Below are the code and all the weights of a small trained network. Each question names an input and a class and asks about switching units off, where a switched-off unit gives its printed mean instead of its output.

import numpy as np


def w(rows, s, z=0):
    codes = np.array(rows[::2]) - 128.0
    scale = np.full(codes.shape[1], s)
    scale[-1] = z or s
    return codes * scale


def f(y):
    return y / 2 * (1 + np.tanh(0.7978845608 * (y + 0.044715 * y**3)))


def log_softmax(a):
    a = a - a.max(-1, keepdims=True)
    return a - np.log(np.exp(a).sum(-1, keepdims=True))


def net(x, mask):
    res = np.array(x, float).reshape(1, 4) / 4 @ E
    y = f(res @ A[0][:, :-1].T + A[0][:, -1])
    res = res + np.where(mask, y, B[0][:, -1]) @ B[0][:, :-1]
    return log_softmax(res[-1] @ U[:, :-1].T + U[:, -1])


A, B = {}, {}
E = w([
[98,127,136,137,208,170],'x0',
[72,92,140,141,55,193],'x1',
[37,125,72,111,129,111],'x2',
[76,254,88,199,117,116],'x3',
],0.0098)
A[0] = w([
[201,184,170,161,110,137,242],'n1',
[125,88,135,90,189,175,164],'n2',
[197,89,123,80,169,121,189],'n3',
[43,149,47,148,122,102,155],'n4',
[150,165,158,216,204,169,245],'n5',
[144,218,167,109,165,85,205],'n6',
[145,127,211,143,91,101,181],'n7',
[193,168,60,120,132,50,127],'n8',
[34,143,73,109,141,154,157],'n9',
[88,97,32,163,115,153,82],'n10',
[2,148,53,158,127,126,189],'n11',
[128,207,99,90,161,64,42],'n12',
[141,174,131,72,167,89,97],'n13',
[81,104,107,138,161,117,49],'n14',
[132,69,130,89,75,113,212],'n15',
[73,163,37,177,166,44,220],'n16',
[126,171,111,124,33,111,252],'n17',
[166,72,117,97,195,178,164],'n18',
],0.0097,0.0031)
B[0] = w([
[151,67,198,190,82,75,196],'n1',
[43,128,191,45,224,169,172],'n2',
[156,152,191,118,177,75,198],'n3',
[78,119,66,80,190,134,226],'n4',
[82,253,151,188,1,136,196],'n5',
[111,76,109,213,115,121,197],'n6',
[236,121,161,127,104,78,167],'n7',
[195,83,78,188,120,176,194],'n8',
[104,161,45,53,203,199,208],'n9',
[124,112,75,125,155,170,168],'n10',
[75,115,51,27,130,183,255],'n11',
[93,146,72,190,124,167,184],'n12',
[135,83,137,222,190,188,158],'n13',
[44,130,95,103,170,102,141],'n14',
[180,115,88,124,144,103,193],'n15',
[98,148,69,185,100,164,253],'n16',
[194,60,42,77,153,78,205],'n17',
[108,210,189,58,150,121,187],'n18',
],0.0077,0.0094)
U = w([
[113,165,197,213,24,164,169],'0',
[157,126,187,80,98,209,70],'1',
[150,129,112,255,90,163,2],'2',
[207,83,106,86,70,7,216],'3',
[133,163,223,59,178,103,135],'4',
[40,166,14,67,144,196,136],'5',
],0.0078,0.003)

Each question gives the input, the list of numbers given to net, and the class t.
The units are the neurons (one row each of A and B). Each row of codes is followed by its name. A weight is (code - 128) times the scale printed after its matrix; where a second scale follows, it is the last column's (A, B and U).
mask holds one flag per neuron, in row order. A switched-off neuron (its flag False) gives its mean, the last column of its row in B, instead of its output. The means were averaged over made-up inputs and are rounded, as every weight is.
A unit's drop is (log p(t) with every unit on - log p(t) with that unit switched off) / (log p(t) with every unit on - log p(t) with every unit switched off).
The circuit of an input: a set's keep is (log p(t) with only the set's units on - log p(t) with every unit switched off) / (log p(t) with every unit on - log p(t) with every unit switched off). Starting from the 12 units with the biggest drops (on a tie, the unit counted first), units are removed one at a time, each time the one whose removal leaves the highest keep (on an exact tie, the one counted first), for as long as the keep stays at least 0.8.
circuit, biggest first: the units of the circuit, biggest drop first
k most important neurons: the k neurons with the biggest drops, biggest first
drop when u is switched off: that unit's drop, to one decimal
input [-4,-8,-8,1], class 2: circuit, biggest first => [n8, n6]
input [-6,0,-3,6], class 3: circuit, biggest first => [n17, n1]
input [-5,-4,2,4], class 2: circuit, biggest first => [n8, n9, n6]
input [5,-2,-4,8], class 0: circuit, biggest first => [n5]
input [5,-2,-7,-2], class 4: circuit, biggest first => [n18, n3]
input [3,-8,-2,-2], class 4: 3 most important neurons => [n3, n18, n16]
input [8,4,-8,-3], class 4: 2 most important neurons => [n2, n18]
input [-5,-8,2,-8], class 4: 4 most important neurons => [n18, n3, n17, n2]
input [-4,2,1,-7], class 3: 2 most important neurons => [n15, n9]
input [5,2,-6,-1], class 0: drop when n5 is switched off => 0.4
input [-4,-4,0,8], class 2: drop when n8 is switched off => 0.4
input [-1,-1,-8,5], class 0: drop when n5 is switched off => 0.3
